Below is a small trained network, with its code and all its weights. Each question gives an input and a class and asks what happens when units are switched off, that is, made to give their printed mean instead of their output.

import numpy as np


def w(rows, s, z=0):
    codes = np.array(rows[::2]) - 128.0
    scale = np.full(codes.shape[1], s)
    scale[-1] = z or s
    return codes * scale


def f(y):
    return y / 2 * (1 + np.tanh(0.7978845608 * (y + 0.044715 * y**3)))


def log_softmax(a):
    a = a - a.max(-1, keepdims=True)
    return a - np.log(np.exp(a).sum(-1, keepdims=True))


def net(x, mask):
    res = np.array(x, float).reshape(1, 6) / 4 @ E
    y = f(res @ A[0][:, :-1].T + A[0][:, -1])
    res = res + np.where(mask, y, B[0][:, -1]) @ B[0][:, :-1]
    return log_softmax(res[-1] @ U[:, :-1].T + U[:, -1])


A, B = {}, {}
E = w([
[162,149,95,146,138,1,172],'x0',
[127,122,119,127,123,128,131],'x1',
[228,127,175,78,88,155,194],'x2',
[45,138,195,128,57,111,195],'x3',
[129,126,124,127,125,128,129],'x4',
[110,18,165,80,216,108,162],'x5',
],0.0057)
A[0] = w([
[208,121,156,125,112,145,165,10],'neuron 1',
[132,193,113,139,96,151,115,120],'neuron 2',
[122,42,152,114,176,110,146,116],'neuron 3',
[70,138,171,126,90,137,165,94],'neuron 4',
[181,106,78,128,159,150,87,45],'neuron 5',
[116,39,148,114,191,116,162,109],'neuron 6',
[137,225,101,138,84,136,105,153],'neuron 7',
[114,64,139,112,177,121,155,120],'neuron 8',
[150,138,101,125,120,20,157,151],'neuron 9',
[137,197,113,143,96,135,110,129],'neuron 10',
[50,137,100,145,151,102,73,65],'neuron 11',
[92,102,139,112,114,254,108,134],'neuron 12',
[103,116,142,112,121,233,107,124],'neuron 13',
[122,88,139,112,154,121,136,114],'neuron 14',
[138,222,102,144,89,141,107,134],'neuron 15',
[208,117,75,135,194,152,78,19],'neuron 16',
[141,140,119,126,132,64,141,137],'neuron 17',
[225,117,179,109,88,151,168,82],'neuron 18',
[107,103,132,135,149,120,123,86],'neuron 19',
[33,130,94,149,158,95,65,61],'neuron 20',
[141,132,109,128,126,72,148,142],'neuron 21',
[153,149,111,127,129,13,160,139],'neuron 22',
[192,129,157,108,112,143,167,35],'neuron 23',
[30,136,192,131,68,101,200,1],'neuron 24',
],0.0097,0.00088)
B[0] = w([
[81,174,96,116,132,130,178,167],'neuron 1',
[130,84,162,124,89,128,133,180],'neuron 2',
[142,92,158,122,35,138,130,215],'neuron 3',
[179,142,100,123,156,104,84,182],'neuron 4',
[177,153,97,118,149,85,97,188],'neuron 5',
[146,86,174,119,23,134,131,231],'neuron 6',
[144,65,172,105,50,133,139,219],'neuron 7',
[138,97,154,121,57,136,133,196],'neuron 8',
[100,92,161,173,209,165,85,206],'neuron 9',
[137,91,156,116,76,129,134,182],'neuron 10',
[81,179,112,109,134,147,206,219],'neuron 11',
[92,77,159,195,230,137,80,253],'neuron 12',
[98,93,151,187,203,137,95,224],'neuron 13',
[133,110,140,132,89,131,129,156],'neuron 14',
[143,77,166,113,46,129,136,214],'neuron 15',
[225,180,73,90,140,60,79,228],'neuron 16',
[113,103,135,148,162,140,106,158],'neuron 17',
[39,197,98,121,140,147,206,208],'neuron 18',
[126,133,134,121,106,137,146,143],'neuron 19',
[61,203,107,108,140,157,230,248],'neuron 20',
[110,121,149,145,162,136,106,155],'neuron 21',
[96,83,153,185,205,166,73,213],'neuron 22',
[80,169,106,119,134,136,171,165],'neuron 23',
[254,178,45,87,151,65,67,236],'neuron 24',
],0.019,0.0042)
U = w([
[90,75,171,218,218,170,64,254],'0',
[159,63,191,89,10,138,147,125],'1',
[232,193,45,73,154,45,71,16],'2',
[41,221,91,99,142,169,253,83],'3',
],0.0074,0.00043)

Each question gives the input, the list of numbers given to net, and the class t.
The units are the neurons (one row each of A and B). Each row of codes is followed by its name. A weight is (code - 128) times the scale printed after its matrix; where a second scale follows, it is the last column's (A, B and U).
mask holds one flag per neuron, in row order. A switched-off neuron (its flag False) gives its mean, the last column of its row in B, instead of its output. The means were averaged over made-up inputs and are rounded, as every weight is.
A unit's drop is (log p(t) with every unit on - log p(t) with that unit switched off) / (log p(t) with every unit on - log p(t) with every unit switched off).
The circuit of an input: a set's keep is (log p(t) with only the set's units on - log p(t) with every unit switched off) / (log p(t) with every unit on - log p(t) with every unit switched off). Starting from the 12 units with the biggest drops (on a tie, the unit counted first), units are removed one at a time, each time the one whose removal leaves the highest keep (on an exact tie, the one counted first), for as long as the keep stays at least 0.8.
circuit, biggest first: the units of the circuit, biggest drop first
k most important neurons: the k neurons with the biggest drops, biggest first
drop of u: that unit's drop, to one decimal
input [-1,7,1,-4,0,-5], class 1: 3 most important neurons : [neuron 24; neuron 7; neuron 15]
input [-4,-6,7,-4,-1,5], class 3: circuit, biggest first : [neuron 18]
input [8,0,4,8,5,0], class 0: 3 most important neurons : [neuron 22; neuron 9; neuron 16]
input [1,-6,7,6,4,3], class 3: 4 most important neurons : [neuron 18; neuron 16; neuron 23; neuron 1]
input [-8,-8,4,6,4,1], class 0: 2 most important neurons : [neuron 12; neuron 13]
input [2,3,-3,7,5,8], class 1: 3 most important neurons : [neuron 6; neuron 3; neuron 8]
input [6,2,7,-4,6,2], class 3: 4 most important neurons : [neuron 18; neuron 1; neuron 12; neuron 23]
input [-5,5,3,4,5,-4], class 0: 4 most important neurons : [neuron 12; neuron 13; neuron 16; neuron 6]
input [0,-4,1,-5,2,4], class 2: 2 most important neurons : [neuron 16; neuron 7]
input [2,-1,-1,4,-2,1], class 2: 3 most important neurons : [neuron 24; neuron 12; neuron 13]
input [4,2,1,4,-3,2], class 0: 2 most important neurons : [neuron 16; neuron 22]
input [-3,-5,-3,7,-6,-5], class 2: drop of neuron 4 : 0.1
input [6,8,-4,8,6,1], class 2: drop of neuron 13 : 0.1
input [0,2,-7,-6,-7,4], class 3: drop of neuron 24 : 0.5
input [-4,0,-1,-6,4,1], class 2: circuit, biggest first : [neuron 16]
